Here is a tiny trained network, its code and every weight. The questions are about switching its units off for an input and a class, where a switched-off unit gives its printed mean instead of its output.

import numpy as np


def w(rows, s, z=0):
    codes = np.array(rows[::2]) - 128.0
    scale = np.full(codes.shape[1], s)
    scale[-1] = z or s
    return codes * scale


def f(y):
    return np.maximum(y, 0)


def log_softmax(a):
    a = a - a.max(-1, keepdims=True)
    return a - np.log(np.exp(a).sum(-1, keepdims=True))


def net(x, mask):
    res = np.array(x, float).reshape(1, 4) / 4 @ E
    y = f(res @ A[0][:, :-1].T + A[0][:, -1])
    res = res + np.where(mask, y, B[0][:, -1]) @ B[0][:, :-1]
    return log_softmax(res[-1] @ U[:, :-1].T + U[:, -1])


A, B = {}, {}
E = w([
[212,139,9,160,102,9,182],'x0',
[60,198,191,244,203,51,41],'x1',
[97,171,105,72,55,64,71],'x2',
[50,92,52,129,255,136,166],'x3',
],0.01)
A[0] = w([
[61,104,201,127,110,163,70,205],'n1',
[155,175,194,134,105,73,83,192],'n2',
[75,123,180,67,70,115,116,177],'n3',
[193,136,161,134,85,138,154,253],'n4',
[124,120,41,176,191,67,165,244],'n5',
[200,154,61,94,77,124,162,161],'n6',
[191,199,67,77,100,104,162,162],'n7',
[8,111,190,180,139,111,74,167],'n8',
[110,71,109,48,175,184,169,143],'n9',
[166,57,70,138,68,136,163,150],'n10',
],0.012,0.0043)
B[0] = w([
[74,191,237,93,147,181,108,224],'n1',
[165,129,195,169,90,105,50,215],'n2',
[63,105,189,171,102,121,179,196],'n3',
[171,83,153,107,151,191,78,206],'n4',
[157,203,70,164,140,27,255,251],'n5',
[140,21,19,133,86,108,69,242],'n6',
[136,29,49,130,52,60,59,232],'n7',
[64,229,164,201,218,203,98,243],'n8',
[82,95,87,27,152,207,215,232],'n9',
[141,56,72,53,57,120,142,225],'n10',
],0.0095,0.015)
U = w([
[45,165,220,166,142,207,62,66],'0',
[235,102,211,148,115,225,95,100],'1',
[125,139,52,188,184,123,215,74],'2',
[76,65,152,36,167,242,171,182],'3',
[228,152,130,176,111,78,113,16],'4',
[182,25,63,130,3,116,90,253],'5',
],0.012,0.0042)

Each question gives the input, the list of numbers given to net, and the class t.
The units are the neurons (one row each of A and B). Each row of codes is followed by its name. A weight is (code - 128) times the scale printed after its matrix; where a second scale follows, it is the last column's (A, B and U).
mask holds one flag per neuron, in row order. A switched-off neuron (its flag False) gives its mean, the last column of its row in B, instead of its output. The means were averaged over made-up inputs and are rounded, as every weight is.
A unit's drop is (log p(t) with every unit on - log p(t) with that unit switched off) / (log p(t) with every unit on - log p(t) with every unit switched off).
The circuit of an input: a set's keep is (log p(t) with only the set's units on - log p(t) with every unit switched off) / (log p(t) with every unit on - log p(t) with every unit switched off). Starting from all 10 units, units are removed one at a time, each time the one whose removal leaves the highest keep (on an exact tie, the one counted first), for as long as the keep stays at least 0.8.
circuit, biggest first: the units of the circuit, biggest drop first
k most important neurons: the k neurons with the biggest drops, biggest first
drop of u: that unit's drop, to one decimal
input [-2,2,1,7], class 2: circuit, biggest first	n5
input [-8,-3,5,2], class 0: 2 most important neurons	n1, n10
input [8,7,2,-4], class 4: 3 most important neurons	n5, n10, n9
input [-5,-6,8,-2], class 3: 2 most important neurons	n1, n3
input [-5,-4,7,-6], class 0: 2 most important neurons	n1, n3
input [4,1,7,6], class 2: 3 most important neurons	n5, n10, n2
input [4,5,0,-1], class 4: 2 most important neurons	n9, n2
input [3,5,-5,-3], class 4: 2 most important neurons	n1, n9
input [1,3,1,0], class 0: drop of n6	0.2
input [-1,0,3,1], class 0: drop of n5	0.1
input [1,2,3,-2], class 0: drop of n10	0.4
input [-1,1,-8,2], class 2: drop of n1	0.4
